|  1.102 | -1.079 |  2.180 | -1.916 | -0.230 |  1.375 | -1.422 |  2.367 |  0.690 |  2.566 |  0.547 | -1.564 |  0.528 |  1.090 |  2.546 |  2.067 |  0.652 |  0.300 |  1.086 | -0.407 |  0.131 |  2.010 | -1.584 |  0.929 | -0.462 |  1.651 | -2.898 | -0.576 | -0.168 | -> lj
|  0.766 | -0.862 |  0.655 |  0.251 | -0.234 |  0.571 |  0.266 |  0.547 | -1.681 |  0.863 | -1.955 | -0.430 | -0.275 | -0.856 | -1.905 |  2.121 | -0.794 | -1.324 | -1.960 | -0.186 | -0.678 | -4.072 | -0.260 |  2.187 | -0.733 |  1.124 |  0.519 | -0.528 | -1.378 | -> lj
| -0.439 |  1.178 |  0.341 |  0.832 | -0.114 |  0.960 | -0.747 |  0.039 |  0.799 | -0.308 |  0.977 | -0.377 | -0.585 | -0.456 |  0.924 | -0.789 |  0.493 |  0.687 | -0.625 | -1.024 |  1.305 | -1.068 |  0.012 | -1.916 |  0.734 | -0.075 | -1.338 | -0.284 |  0.548 | -> ll
|  0.752 |  0.344 |  2.219 | -0.389 | -0.707 |  3.569 | -3.075 |  0.563 |  0.216 |  3.468 |  0.015 | -1.870 | -1.183 |  0.015 |  2.942 |  1.976 |  0.868 |  0.134 |  1.675 | -2.197 | -0.395 |  0.079 | -1.935 | -1.066 |  0.333 |  1.425 | -3.943 | -2.154 | -0.540 | -> lj
| -0.414 |  0.696 |  0.504 |  0.683 | -0.007 |  0.296 | -0.835 |  0.410 |  1.211 | -0.397 |  1.128 | -0.274 |  0.054 |  0.679 |  1.295 | -0.616 |  0.518 |  0.639 |  0.734 |  0.047 |  0.188 | -0.065 | -0.139 | -1.536 |  0.801 | -0.170 | -2.114 | -0.885 |  0.914 | -> ll
|  1.606 | -3.542 |  0.888 |  0.142 |  0.451 |  0.563 | -1.382 |  1.386 | -0.050 |  1.562 | -0.692 | -1.809 |  0.468 |  0.056 |  0.940 |  1.912 |  0.278 | -1.317 |  3.271 |  0.608 | -3.278 |  0.998 | -0.641 |  2.055 |  0.431 |  0.538 |  1.257 |  0.805 | -0.599 | -> ll
|  2.204 | -1.694 |  1.368 | -1.472 | -0.506 |  0.959 | -0.358 |  2.167 | -0.693 |  3.094 | -1.351 | -1.809 |  0.867 |  0.875 | -0.399 |  3.140 | -0.218 | -0.354 | -1.593 | -0.356 | -0.084 |  0.191 | -1.518 |  3.854 | -1.302 |  2.087 |  1.100 |  0.591 | -1.037 | -> ll
|  1.936 | -1.115 |  2.731 | -0.312 | -1.400 |  0.174 | -0.840 |  4.691 |  3.350 |  1.774 |  1.974 | -2.318 |  1.796 |  2.433 |  1.280 |  1.712 |  1.804 |  1.086 | -2.542 |  1.076 |  0.100 |  1.473 | -1.416 |  2.308 | -0.707 |  1.159 | -0.579 |  1.518 | -0.133 | -> ll
|  1.565 | -1.884 |  0.830 | -1.416 | -0.910 |  0.838 | -0.296 |  0.437 | -1.839 |  1.651 | -2.242 | -0.939 |  0.335 | -0.154 | -1.448 |  3.479 | -0.823 | -1.112 | -1.102 | -0.449 | -0.517 |  0.115 | -0.749 |  3.824 | -1.417 |  1.622 |  1.938 | -0.008 | -1.305 | -> lj
|  0.863 |  0.594 |  1.255 | -0.743 | -1.331 |  0.067 |  0.268 |  0.959 | -0.793 |  1.380 | -1.799 | -0.257 | -0.118 | -0.291 | -2.462 |  2.499 | -0.112 | -0.183 | -3.969 | -2.011 |  1.655 | -3.501 | -1.149 |  2.876 | -1.169 |  1.626 | -0.465 | -0.144 | -1.863 | -> lj
| -0.624 | -0.937 |  1.576 |  2.435 |  0.121 |  0.367 | -1.864 |  1.848 |  2.750 |  0.495 |  1.906 | -1.808 |  0.041 |  1.335 |  2.685 | -1.349 |  1.464 |  0.449 |  2.825 |  0.870 | -1.963 | -0.605 |  0.249 | -1.958 |  1.582 | -0.349 | -2.447 |  0.341 |  0.629 | -> ll
|  0.449 |  0.101 |  1.116 |  0.182 | -0.754 |  3.106 | -1.654 |  0.230 | -0.012 |  2.275 |  0.334 | -1.480 | -1.282 | -0.331 |  1.047 |  1.671 |  0.435 | -0.019 |  0.314 | -2.549 |  0.251 |  0.921 | -1.416 | -0.412 |  0.055 |  1.000 | -1.281 | -0.572 | -0.296 | -> lj
| -0.567 |  4.424 | -0.199 | -2.864 | -3.126 |  0.776 |  0.651 | -2.350 | -1.307 |  1.023 | -0.877 |  1.009 | -1.439 | -1.668 | -1.942 |  2.694 | -0.381 |  1.050 | -7.687 | -5.611 |  6.471 |  0.685 | -2.379 |  1.330 | -2.042 |  2.858 | -1.343 | -1.664 | -0.724 | -> ll
|  1.719 | -1.758 |  1.893 | -1.211 | -0.885 | -0.309 |  0.619 |  2.811 |  1.106 |  2.218 |  0.635 | -1.462 |  1.546 |  2.099 | -0.530 |  2.065 |  0.266 |  0.113 | -1.202 |  0.246 |  0.461 |  1.487 | -0.891 |  3.121 | -1.642 |  1.508 | -0.046 |  0.787 | -0.254 | -> ll
|  0.960 | -1.914 | -0.313 |  2.823 |  0.349 |  1.625 | -1.212 |  0.402 | -0.659 |  1.076 | -1.492 | -1.603 | -0.487 | -0.845 | -0.014 |  0.276 | -0.186 | -1.238 |  2.607 |  0.249 | -3.258 | -3.236 |  0.053 |  0.324 |  0.727 | -0.567 |  1.109 | -0.591 | -0.874 | -> ll
| -1.455 |  1.937 | -1.719 |  0.201 | -0.093 | -0.355 |  0.296 | -3.559 | -1.508 | -0.930 | -0.275 |  1.095 | -1.619 | -1.748 | -0.765 | -0.648 | -0.527 |  0.444 | -0.115 | -1.984 |  1.189 |  1.098 |  0.700 | -2.350 |  0.532 | -0.174 |  0.717 | -0.890 |  0.465 | -> lj
|  0.217 | -0.477 | -0.354 |  0.009 |  0.699 | -0.925 | -0.419 | -0.038 |  1.006 | -0.556 |  0.925 | -0.214 |  0.534 |  0.509 |  0.632 | -0.184 |  0.234 |  0.570 |  0.784 |  0.959 | -0.534 |  2.182 |  0.423 | -0.805 | -0.433 | -0.714 |  0.645 |  1.127 |  0.664 | -> lj
|  1.767 | -0.637 |  3.198 | -1.013 | -1.242 |  1.477 | -2.296 |  3.731 |  2.502 |  3.566 |  1.299 | -3.124 |  0.978 |  2.320 |  2.494 |  2.858 |  1.477 |  0.664 | -1.251 | -0.780 |  1.095 |  1.474 | -2.355 |  1.795 | -0.775 |  2.203 | -2.468 |  0.489 | -0.489 | -> ll
|  0.890 | -0.682 |  2.162 |  0.212 |  0.122 |  1.771 | -1.858 |  2.455 |  1.320 |  2.033 |  0.593 | -2.090 |  0.494 |  2.055 |  2.259 |  1.028 |  1.292 |  0.255 |  1.438 |  0.029 | -1.152 | -0.099 | -0.218 |  0.126 |  0.336 |  1.022 | -2.447 | -0.616 | -0.116 | -> ll
| -1.119 |  2.215 |  0.709 |  1.399 | -0.158 |  1.569 | -0.809 | -0.648 | -0.336 | -0.175 | -0.604 |  0.549 | -1.767 | -0.814 |  0.971 | -0.797 |  0.446 |  0.393 |  0.695 | -1.348 | -0.338 | -4.357 | -0.054 | -2.781 |  0.877 |  0.222 | -5.251 | -2.456 | -0.288 | -> lj
|  0.662 | -1.212 | -0.522 |  0.340 |  0.029 | -0.472 |  1.110 |  0.561 | -1.516 | -0.026 | -2.007 |  0.077 |  0.541 | -0.929 | -3.019 |  1.111 | -0.982 | -0.609 | -2.690 |  0.184 | -0.297 | -2.684 |  0.172 |  4.637 | -1.002 | -0.050 |  3.298 |  1.862 | -0.666 | -> ll
|  0.446 | -0.382 |  0.886 |  1.251 | -0.301 |  2.202 | -2.017 |  0.023 | -0.455 |  1.899 | -0.651 | -1.647 | -0.982 | -0.542 |  1.068 |  1.123 |  0.160 | -0.036 |  1.576 | -1.165 | -1.306 | -1.136 | -0.043 | -0.850 |  0.704 |  0.398 | -0.531 |  0.155 | -0.559 | -> ll
| -1.701 |  1.875 | -0.687 | -1.664 |  0.930 |  1.476 | -0.881 | -2.530 | -1.393 |  0.008 |  0.066 |  1.047 | -1.996 | -0.848 |  2.892 | -0.420 | -0.594 |  0.005 |  3.548 | -1.797 |  0.538 |  2.442 | -0.005 | -4.223 |  0.298 |  0.587 | -3.870 | -3.909 |  1.015 | -> ll
|  0.469 | -1.096 |  1.228 | -2.828 |  0.239 | -2.440 |  0.726 |  2.017 |  2.404 | -0.659 |  2.014 |  0.238 |  2.545 |  3.031 |  1.176 |  0.010 |  0.612 |  0.518 | -1.030 |  2.383 | -3.064 |  4.665 | -0.080 |  1.686 | -1.523 |  0.775 | -0.049 |  0.769 |  0.777 | -> ll
|  0.931 | -1.232 |  0.724 | -1.707 | -0.698 |  0.169 | -0.317 | -0.070 | -0.186 |  1.473 | -0.465 | -0.815 |  0.548 |  0.930 | -0.268 |  1.973 | -0.158 | -0.450 | -1.111 | -0.278 | -0.149 |  2.378 | -0.837 |  2.380 | -0.842 |  1.008 |  1.005 |  0.591 | -0.294 | -> lj
|  0.913 | -2.772 |  0.985 |  2.015 |  1.173 |  2.126 | -2.490 |  0.930 |  1.063 |  2.240 |  1.461 | -3.786 | -0.336 |  1.304 |  3.823 |  0.094 |  1.018 | -0.766 |  6.648 |  1.156 | -4.656 |  2.841 |  0.112 | -1.440 |  1.889 | -1.084 | -0.252 |  0.145 |  0.219 | -> lj
| -0.086 | -0.627 | -0.422 |  0.046 |  1.008 |  0.099 |  0.015 | -0.733 | -1.407 |  0.138 | -0.961 |  0.499 | -0.473 | -0.255 |  0.270 | -0.497 | -0.281 | -0.692 |  1.335 |  0.256 | -1.153 | -0.260 |  0.956 | -0.199 |  0.431 | -0.211 |  0.565 | -0.467 | -0.084 | -> lj
|  0.988 | -0.467 | -0.132 |  1.578 | -0.535 |  0.700 | -0.398 |  0.704 |  0.448 |  1.032 | -0.139 | -1.652 |  0.124 | -0.224 | -0.400 |  0.536 |  0.384 | -0.043 | -0.686 | -0.020 | -1.501 | -1.234 | -0.533 |  1.106 |  0.167 | -0.132 |  1.033 |  1.189 | -0.605 | -> ll
|  1.279 | -1.774 |  2.076 |  2.673 | -0.079 |  2.132 | -1.933 |  2.358 |  1.260 |  2.505 |  0.189 | -2.816 | -0.267 |  0.641 |  1.213 |  0.490 |  1.177 | -0.067 |  2.109 |  0.460 | -2.967 | -3.012 | -0.631 |  0.010 |  1.253 |  0.149 | -1.231 |  0.501 | -0.794 | -> lj
|  2.049 |  0.975 |  6.139 | -7.568 | -4.393 |  2.749 | -3.221 |  5.574 |  4.976 |  6.885 |  4.651 | -3.350 |  1.068 |  5.321 |  7.217 |  5.255 |  2.506 |  2.862 | -2.833 | -3.367 |  6.242 |  7.687 | -5.890 |  0.924 | -2.285 |  5.895 | -7.687 | -3.382 |  1.092 | -> ll
|  0.542 | -0.181 |  1.440 | -1.028 |  0.211 |  0.734 | -0.937 |  0.818 | -0.208 |  1.344 | -0.122 | -0.272 | -0.364 |  1.003 |  1.866 |  0.933 |  0.134 | -0.040 |  0.833 |  0.048 |  0.563 |  1.604 | -0.863 |  0.356 | -0.469 |  0.998 | -2.272 | -1.513 |  0.075 | -> ll
| -0.440 |  2.212 | -0.725 |  1.935 | -1.006 |  0.516 |  0.121 | -1.100 |  0.716 | -1.048 | -0.519 |  0.540 | -1.001 | -1.919 | -2.008 | -0.732 |  0.441 |  0.928 | -2.888 | -1.643 |  0.946 | -5.812 | -0.586 | -0.841 |  1.025 | -0.447 | -0.383 |  0.726 | -0.403 | -> ll
|  0.123 |  1.275 |  0.360 | -1.133 | -0.999 |  1.963 | -1.199 | -0.300 |  0.001 |  1.572 |  0.589 | -0.813 | -0.801 | -0.271 |  1.647 |  1.118 | -0.074 |  0.159 | -0.098 | -2.466 |  1.747 |  2.846 | -0.923 | -1.347 | -0.075 |  1.584 | -2.151 | -1.357 |  0.024 | -> lj
|  0.600 |  0.918 |  2.501 |  0.535 | -1.159 |  3.598 | -2.557 |  1.423 |  2.002 |  2.935 |  0.697 | -2.612 | -1.141 |  0.301 |  3.158 |  1.271 |  1.172 |  1.106 | -0.043 | -2.788 |  0.413 |  0.144 | -2.133 | -1.734 |  0.426 |  1.694 | -4.473 | -1.350 | -0.269 | -> ll
|  1.234 | -2.152 |  1.315 | -0.309 |  0.234 |  0.027 | -0.030 |  1.944 | -0.668 |  1.519 | -1.254 | -0.936 |  1.103 |  0.838 | -0.735 |  1.644 | -0.636 | -0.950 | -0.136 |  0.871 | -1.445 | -1.080 | -0.392 |  3.149 | -1.028 |  0.772 |  0.910 |  0.568 | -0.803 | -> ll

|  1.892 |  1.546 |  3.074 |  0.198 | -1.827 | -0.141 | -0.541 |  4.537 | -1.114 |  0.584 |  0.360 |  2.249 | -1.301 |  0.165 |  0.083 |  1.436 | -0.524 |  1.603 | -1.407 | -0.707 |  2.512 | -0.856 |  0.113 | -0.421 | -0.485 |  0.316 |  0.124 | -0.968 |  0.137 | -> fj
| -0.759 |  0.389 |  1.551 |  0.717 | -0.333 | -1.351 | -0.919 |  3.779 |  1.315 | -0.424 |  0.030 |  3.684 |  0.233 | -0.006 |  0.155 | -0.299 |  0.130 |  1.921 |  0.502 | -0.296 |  1.938 |  0.771 |  0.074 |  0.138 |  2.753 | -0.702 |  1.214 |  0.467 | -0.246 | -> fj
|  2.005 |  1.555 |  3.210 |  0.424 | -0.061 | -2.270 |  0.317 |  2.243 | -0.467 |  0.661 | -1.460 |  3.312 |  0.910 |  0.660 | -0.243 | -0.413 |  1.220 |  1.315 | -0.230 |  1.198 |  0.769 |  0.718 |  0.192 | -0.647 |  3.751 | -1.143 |  2.036 |  0.519 |  0.509 | -> fj
| -0.672 |  1.673 |  0.988 | -0.569 | -0.036 | -0.220 |  1.319 |  3.123 |  1.485 |  0.446 | -1.847 | -2.530 | -3.251 |  0.087 | -1.658 | -0.133 |  0.503 | -1.108 | -0.449 | -0.441 |  0.463 | -0.248 |  0.516 |  2.360 |  0.419 | -3.775 |  1.045 |  0.747 | -0.983 | -> zp
| -0.943 | -0.031 |  1.151 | -0.945 | -0.129 | -0.692 | -2.439 |  4.652 |  1.303 |  0.514 |  1.282 |  2.294 | -1.679 | -0.023 |  0.018 | -3.018 | -0.898 |  2.000 |  0.838 |  0.348 |  1.910 |  0.288 |  0.604 |  0.663 | -0.214 | -1.635 |  1.721 | -0.402 | -2.684 | -> fj
